Here is a tiny trained network, its code and every weight. The questions are about switching its units off for an input and a class, where a switched-off unit gives its printed mean instead of its output.

import numpy as np


def w(rows, s, z=0):
    codes = np.array(rows[::2]) - 128.0
    scale = np.full(codes.shape[1], s)
    scale[-1] = z or s
    return codes * scale


def f(y):
    return y / 2 * (1 + np.tanh(0.7978845608 * (y + 0.044715 * y**3)))


def log_softmax(a):
    a = a - a.max(-1, keepdims=True)
    return a - np.log(np.exp(a).sum(-1, keepdims=True))


def net(x, mask):
    res = np.array(x, float).reshape(1, 2) / 4 @ E
    y = f(res @ A[0][:, :-1].T + A[0][:, -1])
    res = res + np.where(mask, y, B[0][:, -1]) @ B[0][:, :-1]
    return log_softmax(res[-1] @ U[:, :-1].T + U[:, -1])


A, B = {}, {}
E = w([
[39,37,250,232,49,2,238,216,252,220,229],'x0',
[153,80,62,223,245,125,115,204,203,37,50],'x1',
],0.0069)
A[0] = w([
[108,119,174,129,101,114,146,139,122,167,169,173],'N0',
[132,115,110,143,147,126,126,151,153,104,103,97],'N1',
[168,170,94,89,139,185,76,91,82,102,109,136],'N2',
[126,147,148,126,102,123,130,114,110,156,152,116],'N3',
[78,118,252,127,88,91,186,119,145,184,217,183],'N4',
[136,111,90,138,161,125,117,142,139,88,109,121],'N5',
[163,163,94,106,143,172,86,109,104,119,99,155],'N6',
[152,135,64,122,152,156,99,127,124,103,96,254],'N7',
[79,106,186,137,104,71,185,152,153,162,181,114],'N8',
[122,148,146,98,93,131,137,96,92,161,156,220],'N9',
[130,100,114,151,156,121,123,149,147,102,100,53],'N10',
[118,40,126,241,147,103,156,250,222,117,110,233],'N11',
],0.014,0.007)
B[0] = w([
[141,95,133,116,104,154,139,138,141,122,122,185],'N0',
[140,144,173,124,125,111,154,139,143,130,112,145],'N1',
[88,139,108,131,147,182,93,95,99,124,166,204],'N2',
[121,137,138,110,112,79,147,174,143,137,111,149],'N3',
[128,68,146,112,93,209,151,95,162,116,140,252],'N4',
[113,164,147,128,144,102,146,139,141,139,110,155],'N5',
[98,138,118,138,151,142,110,111,104,126,136,188],'N6',
[109,187,111,135,154,118,120,137,112,137,86,192],'N7',
[132,97,118,126,119,171,92,96,109,115,152,221],'N8',
[117,132,149,103,118,89,149,170,135,161,81,176],'N9',
[134,138,170,115,124,104,154,143,130,140,119,144],'N10',
[235,114,90,225,139,109,143,135,250,117,145,249],'N11',
],0.017,0.027)
U = w([
[149,145,131,153,132,30,174,179,152,134,99,188],'0',
[129,137,175,125,127,98,131,118,89,120,232,2],'1',
[88,112,205,56,88,142,152,125,105,143,112,138],'2',
[152,87,114,155,109,144,133,115,148,108,173,97],'3',
[76,152,111,110,140,146,55,114,9,137,115,158],'4',
[109,158,103,160,157,119,100,122,112,114,116,109],'5',
],0.015,0.0059)

Each question gives the input, the list of numbers given to net, and the class t.
The units are the neurons (one row each of A and B). Each row of codes is followed by its name. A weight is (code - 128) times the scale printed after its matrix; where a second scale follows, it is the last column's (A, B and U).
mask holds one flag per neuron, in row order. A switched-off neuron (its flag False) gives its mean, the last column of its row in B, instead of its output. The means were averaged over made-up inputs and are rounded, as every weight is.
A unit's drop is (log p(t) with every unit on - log p(t) with that unit switched off) / (log p(t) with every unit on - log p(t) with every unit switched off).
k most important neurons: the k neurons with the biggest drops, biggest first
drop when u is switched off: that unit's drop, to one decimal
input [4,7], class 0: 2 most important neurons -> N4, N2
input [-1,2], class 5: 2 most important neurons -> N4, N11
input [-1,3], class 0: most important neuron -> N4
input [4,-5], class 2: 2 most important neurons -> N11, N9
input [0,2], class 0: 3 most important neurons -> N4, N8, N2
input [-5,7], class 4: 2 most important neurons -> N11, N2
input [0,-1], class 2: 2 most important neurons -> N11, N2
input [-2,5], class 0: 2 most important neurons -> N8, N4
input [0,3], class 0: drop when N4 is switched off -> 0.3
input [1,8], class 0: drop when N2 is switched off -> 0.0
input [2,-8], class 2: drop when N11 is switched off -> 0.5
input [-3,7], class 0: drop when N10 is switched off -> 0.1
